Here is a tiny trained network, its code and every weight. The questions are about switching its units off for an input and a target symbol, where a switched-off unit gives its printed mean instead of its output.

import numpy as np


def w(rows, s, z=0):
    codes = np.array(rows[::2]) - 128.0
    scale = np.full(codes.shape[1], s)
    scale[-1] = z or s
    return codes * scale


def f(y):
    return y / 2 * (1 + np.tanh(0.7978845608 * (y + 0.044715 * y**3)))


def softmax(a):
    e = np.exp(a - a.max(-1, keepdims=True))
    return e / e.sum(-1, keepdims=True)


def log_softmax(a):
    a = a - a.max(-1, keepdims=True)
    return a - np.log(np.exp(a).sum(-1, keepdims=True))


def net(x, mask):
    ids = ['ΘΨαβγδζημπτφ'.index(c) for c in x.split()]
    T = len(ids)
    res = E[ids] + P[:T]
    r = res
    for j in range(2):
        rows = slice(3 * j, 3 * j + 3)
        q, k, v = (r @ M[0][rows].T for M in (Q, K, V))
        z = softmax(np.where(np.tri(T) > 0, q @ k.T / 3**0.5, -1e9)) @ v
        o = O[0][rows]
        res = res + np.where(mask[j], z, o[:, -1]) @ o[:, :-1]
    y = f(res @ A[0][:, :-1].T + A[0][:, -1])
    res = res + np.where(mask[2:10], y, B[0][:, -1]) @ B[0][:, :-1]
    return log_softmax(res[-1] @ U[:, :-1].T + U[:, -1])


Q, K, V, O, A, B = {}, {}, {}, {}, {}, {}
E = w([
[111,120,76],'Θ',
[73,79,108],'Ψ',
[146,249,122],'α',
[147,172,108],'β',
[161,153,121],'γ',
[107,146,132],'δ',
[129,157,40],'ζ',
[118,138,92],'η',
[96,128,136],'μ',
[11,145,232],'π',
[100,95,70],'τ',
[116,141,135],'φ',
],0.017)
P = w([
[19,169,2],'0',
[139,194,99],'1',
[117,179,90],'2',
[112,168,84],'3',
[102,163,80],'4',
[83,160,78],'5',
],0.0093)
Q[0] = w([
[99,164,212],'head 0',
[186,161,210],'head 0',
[189,64,184],'head 0',
[129,102,253],'head 1',
[62,169,80],'head 1',
[172,188,116],'head 1',
],0.013)
K[0] = w([
[42,157,211],'head 0',
[128,128,213],'head 0',
[252,136,151],'head 0',
[171,96,145],'head 1',
[37,157,54],'head 1',
[173,129,7],'head 1',
],0.014)
V[0] = w([
[69,106,63],'head 0',
[166,94,5],'head 0',
[82,41,121],'head 0',
[46,76,178],'head 1',
[180,218,50],'head 1',
[124,135,17],'head 1',
],0.012)
O[0] = w([
[93,105,192,232],'head 0',
[203,41,202,193],'head 0',
[156,202,194,131],'head 0',
[155,194,186,113],'head 1',
[19,6,67,225],'head 1',
[135,32,112,253],'head 1',
],0.011,0.015)
A[0] = w([
[57,124,131,255],'neuron 0',
[250,159,177,75],'neuron 1',
[87,191,2,89],'neuron 2',
[132,152,110,127],'neuron 3',
[46,54,117,181],'neuron 4',
[143,189,144,68],'neuron 5',
[178,124,136,77],'neuron 6',
[217,193,100,62],'neuron 7',
],0.0098,0.0082)
B[0] = w([
[174,186,124,185],'neuron 0',
[91,148,157,132],'neuron 1',
[131,71,186,148],'neuron 2',
[38,67,52,129],'neuron 3',
[140,171,110,253],'neuron 4',
[137,46,167,137],'neuron 5',
[51,88,115,127],'neuron 6',
[120,48,10,131],'neuron 7',
],0.012,0.046)
U = w([
[149,58,151,143],'Θ',
[193,123,199,139],'Ψ',
[38,118,80,87],'α',
[139,127,103,111],'β',
[171,141,107,104],'γ',
[166,170,127,201],'δ',
[103,3,125,1],'ζ',
[164,101,131,137],'η',
[186,169,139,184],'μ',
[89,161,171,108],'π',
[159,32,182,102],'τ',
[182,182,122,145],'φ',
],0.012,0.007)

Each question gives the input, a string of symbols that net reads in full, and the target symbol t.
The units are the heads (3 rows each of Q, K, V and O) and the neurons (one row each of A and B). Each row of codes is followed by its name. A weight is (code - 128) times the scale printed after its matrix; where a second scale follows, it is the last column's (O, A, B and U).
mask holds one flag per unit, heads first, then neurons. A switched-off unit (its flag False) gives its mean, the last column of its rows in O or B, instead of its output. The means were averaged over made-up inputs and are rounded, as every weight is.
A unit's drop is (log p(t) with every unit on - log p(t) with that unit switched off) / (log p(t) with every unit on - log p(t) with every unit switched off).
The circuit of an input: a set's keep is (log p(t) with only the set's units on - log p(t) with every unit switched off) / (log p(t) with every unit on - log p(t) with every unit switched off). Starting from all 10 units, units are removed one at a time, each time the one whose removal leaves the highest keep (on an exact tie, the one counted first), for as long as the keep stays at least 0.8.
units of the circuit, in order: the units of the circuit, biggest drop first
top k neurons: the k neurons with the biggest drops, biggest first
which heads matter: for each layer, one digit per head in row order, 1 if its drop is at least 0.15 and else 0, layers parted by /
drop when u is switched off: that unit's drop, to one decimal
input τ δ τ φ, target τ: units of the circuit, in order => [head 0]
input α τ γ γ β Ψ, target α: which heads matter => 01
input α μ μ, target α: which heads matter => 11
input α ζ η, target α: which heads matter => 01
input α Θ ζ μ, target α: units of the circuit, in order => [head 1; neuron 4]
input α α β δ, target α: units of the circuit, in order => [head 1; neuron 4]
input ζ φ α Ψ β, target ζ: which heads matter => 11
input Ψ τ β Θ, target Ψ: units of the circuit, in order => [head 1; head 0]
input α α γ τ ζ τ, target α: units of the circuit, in order => [head 1; neuron 4]
input τ Θ τ β Ψ τ, target τ: which heads matter => 11
input α τ ζ γ β, target α: which heads matter => 01
input τ β β, target τ: top 2 neurons => [neuron 0; neuron 4]
input Ψ α γ μ ζ δ, target Ψ: units of the circuit, in order => [head 0; head 1]
input α π α τ π δ, target α: units of the circuit, in order => [head 0]
input φ π α α, target α: which heads matter => 10
input τ π ζ π β β, target τ: units of the circuit, in order => [head 0; neuron 4]
input τ Θ Ψ, target τ: top 2 neurons => [neuron 0; neuron 4]
input τ μ η, target τ: top 2 neurons => [neuron 0; neuron 4]
input Ψ Ψ η, target Ψ: units of the circuit, in order => [head 1; head 0]
input ζ Θ φ, target ζ: units of the circuit, in order => [head 1]
input α φ Θ ζ τ π, target π: top 3 neurons => [neuron 3; neuron 4; neuron 2]
input π μ γ π β, target π: drop when head 0 is switched off => 0.5
input α Θ η α, target α: drop when neuron 0 is switched off => -0.1
input α η Ψ, target α: drop when neuron 3 is switched off => -0.1
input α η Θ φ π, target π: drop when head 1 is switched off => 0.4
